Below is a small trained network, with its code and all its weights. Each question gives an input and a class and asks what happens when units are switched off, that is, made to give their printed mean instead of their output.

import numpy as np


def w(rows, s, z=0):
    codes = np.array(rows[::2]) - 128.0
    scale = np.full(codes.shape[1], s)
    scale[-1] = z or s
    return codes * scale


def norm(h):
    return h / np.sqrt((h * h).mean(-1, keepdims=True) + 1e-5)


def f(y):
    return np.maximum(y, 0)


def log_softmax(a):
    a = a - a.max(-1, keepdims=True)
    return a - np.log(np.exp(a).sum(-1, keepdims=True))


def net(x, mask):
    res = np.array(x, float).reshape(1, 5) / 4 @ E
    u = 0
    for l in range(3):
        y = f(norm(res) @ A[l][:, :-1].T + A[l][:, -1])
        res = res + np.where(mask[u : u + 8], y, B[l][:, -1]) @ B[l][:, :-1]
        u += 8
    return log_softmax(norm(res)[-1] @ U[:, :-1].T + U[:, -1])


A, B = {}, {}
E = w([
[128,128,133,129,129],'x0',
[208,75,170,195,118],'x1',
[137,129,91,165,237],'x2',
[218,230,130,67,148],'x3',
[178,10,143,1,179],'x4',
],0.0056)
A[0] = w([
[167,102,149,107,10,26],'L0N0',
[128,235,227,210,85,46],'L0N1',
[130,147,31,170,211,87],'L0N2',
[115,92,110,171,189,75],'L0N3',
[254,87,160,249,175,27],'L0N4',
[119,207,141,210,142,104],'L0N5',
[230,86,174,179,19,66],'L0N6',
[199,176,179,110,153,2],'L0N7',
],0.0084,0.0041)
B[0] = w([
[151,187,163,92,105,178],'L0N0',
[156,65,16,132,73,253],'L0N1',
[101,147,184,76,242,216],'L0N2',
[139,148,209,177,222,178],'L0N3',
[32,221,120,1,154,223],'L0N4',
[158,82,29,167,199,243],'L0N5',
[43,157,103,76,146,210],'L0N6',
[148,106,214,215,156,167],'L0N7',
],0.0078,0.0043)
A[1] = w([
[117,133,58,129,119,207],'L1N0',
[137,195,148,101,134,196],'L1N1',
[247,170,79,122,138,210],'L1N2',
[160,127,144,123,62,3],'L1N3',
[182,85,123,92,122,34],'L1N4',
[241,45,176,68,130,76],'L1N5',
[160,126,179,150,121,85],'L1N6',
[84,60,134,132,103,166],'L1N7',
],0.011,0.0037)
B[1] = w([
[84,45,193,3,154,245],'L1N0',
[21,25,148,219,131,224],'L1N1',
[13,65,228,248,130,255],'L1N2',
[209,187,231,79,86,138],'L1N3',
[135,76,69,177,66,156],'L1N4',
[123,66,37,121,130,225],'L1N5',
[79,152,102,156,128,131],'L1N6',
[150,167,203,215,165,198],'L1N7',
],0.0055,0.0054)
A[2] = w([
[131,151,148,99,4,137],'L2N0',
[106,166,120,204,115,173],'L2N1',
[72,216,79,178,123,121],'L2N2',
[173,145,96,137,174,79],'L2N3',
[152,203,23,195,101,114],'L2N4',
[46,126,150,87,192,184],'L2N5',
[105,95,151,154,76,253],'L2N6',
[223,135,125,126,139,154],'L2N7',
],0.012,0.0043)
B[2] = w([
[106,145,121,105,248,155],'L2N0',
[181,108,171,131,128,153],'L2N1',
[169,102,165,56,84,153],'L2N2',
[107,129,108,84,163,135],'L2N3',
[129,47,107,71,149,138],'L2N4',
[134,151,112,146,61,247],'L2N5',
[135,158,113,171,139,189],'L2N6',
[119,99,129,140,130,129],'L2N7',
],0.013,0.014)
U = w([
[157,30,65,106,108,156],'0',
[74,158,147,114,223,111],'1',
[88,176,121,101,50,138],'2',
[135,102,198,218,103,141],'3',
[96,138,99,163,121,240],'4',
[159,165,106,150,110,64],'5',
[254,173,138,98,127,2],'6',
[239,176,138,94,116,8],'7',
],0.017,0.0072)

Each question gives the input, the list of numbers given to net, and the class t.
The units are the neurons (one row each of A and B). Each row of codes is followed by its name. A weight is (code - 128) times the scale printed after its matrix; where a second scale follows, it is the last column's (A, B and U).
mask holds one flag per neuron, layer by layer. A switched-off neuron (its flag False) gives its mean, the last column of its row in B, instead of its output. The means were averaged over made-up inputs and are rounded, as every weight is.
A unit's drop is (log p(t) with every unit on - log p(t) with that unit switched off) / (log p(t) with every unit on - log p(t) with every unit switched off).
The circuit of an input: a set's keep is (log p(t) with only the set's units on - log p(t) with every unit switched off) / (log p(t) with every unit on - log p(t) with every unit switched off). Starting from the 12 units with the biggest drops (on a tie, the unit counted first), units are removed one at a time, each time the one whose removal leaves the highest keep (on an exact tie, the one counted first), for as long as the keep stays at least 0.8.
circuit, biggest first: the units of the circuit, biggest drop first
unit that matters most: the unit with the biggest drop
top k neurons: the k neurons with the biggest drops, biggest first
k most important neurons of layer l: the k neurons of layer l with the biggest drops, biggest first
input [-1,8,8,6,2], class 1: circuit, biggest first => L0N4
input [-8,8,-4,-7,-8], class 0: circuit, biggest first => L1N2, L0N1, L2N4
input [4,5,-6,0,3], class 1: top 4 neurons => L2N0, L0N0, L0N5, L0N2
input [2,7,-6,-6,-4], class 2: 3 most important neurons of layer 2 => L2N2, L2N4, L2N3
input [4,8,-6,1,-4], class 2: top 2 neurons => L0N6, L0N4
input [3,-5,-8,8,3], class 1: circuit, biggest first => L2N0, L0N5, L0N2
input [6,7,2,7,-7], class 0: top 2 neurons => L0N1, L0N5
input [2,-4,3,-5,0], class 3: top 3 neurons => L0N4, L0N3, L1N0
input [-7,2,1,8,-8], class 0: top 3 neurons => L0N1, L0N5, L2N4
input [2,5,-4,-4,4], class 2: top 2 neurons => L0N6, L1N2
input [-4,4,-8,4,-7], class 1: 2 most important neurons of layer 0 => L0N1, L0N0
input [-8,8,-5,-7,-6], class 2: 3 most important neurons of layer 0 => L0N6, L0N4, L0N7
input [5,-1,-7,-1,-5], class 1: top 2 neurons => L2N0, L1N0
input [2,-6,-8,-4,6], class 1: 2 most important neurons of layer 2 => L2N0, L2N5
input [-8,-6,5,-4,-8], class 0: unit that matters most => L0N5
input [0,-5,-5,6,-2], class 3: circuit, biggest first => L1N2, L0N4, L0N6
input [-2,0,2,0,-5], class 0: top 3 neurons => L0N5, L0N1, L1N1
input [1,1,7,-5,3], class 1: top 3 neurons => L0N3, L1N2, L0N2
input [-6,-2,-7,-7,-5], class 1: 3 most important neurons of layer 0 => L0N2, L0N3, L0N0
input [7,2,-6,5,-8], class 0: top 2 neurons => L0N1, L0N5
input [-1,0,-6,7,-1], class 3: circuit, biggest first => L1N2
input [7,6,-5,-7,-8], class 0: top 2 neurons => L0N1, L1N2
input [-3,-7,-7,1,-1], class 1: top 3 neurons => L2N0, L0N2, L0N4
input [-5,4,7,-4,-1], class 1: 2 most important neurons of layer 0 => L0N3, L0N2
input [8,1,-6,2,-8], class 0: 2 most important neurons of layer 0 => L0N1, L0N5
input [5,-3,2,-5,1], class 3: 2 most important neurons of layer 1 => L1N0, L1N7
input [6,3,6,7,3], class 3: 2 most important neurons of layer 2 => L2N0, L2N5
input [-4,-1,-4,8,-1], class 3: unit that matters most => L1N2
input [1,-5,3,8,2], class 3: top 2 neurons => L1N2, L0N4
input [2,8,1,6,-3], class 2: top 2 neurons => L0N4, L0N6
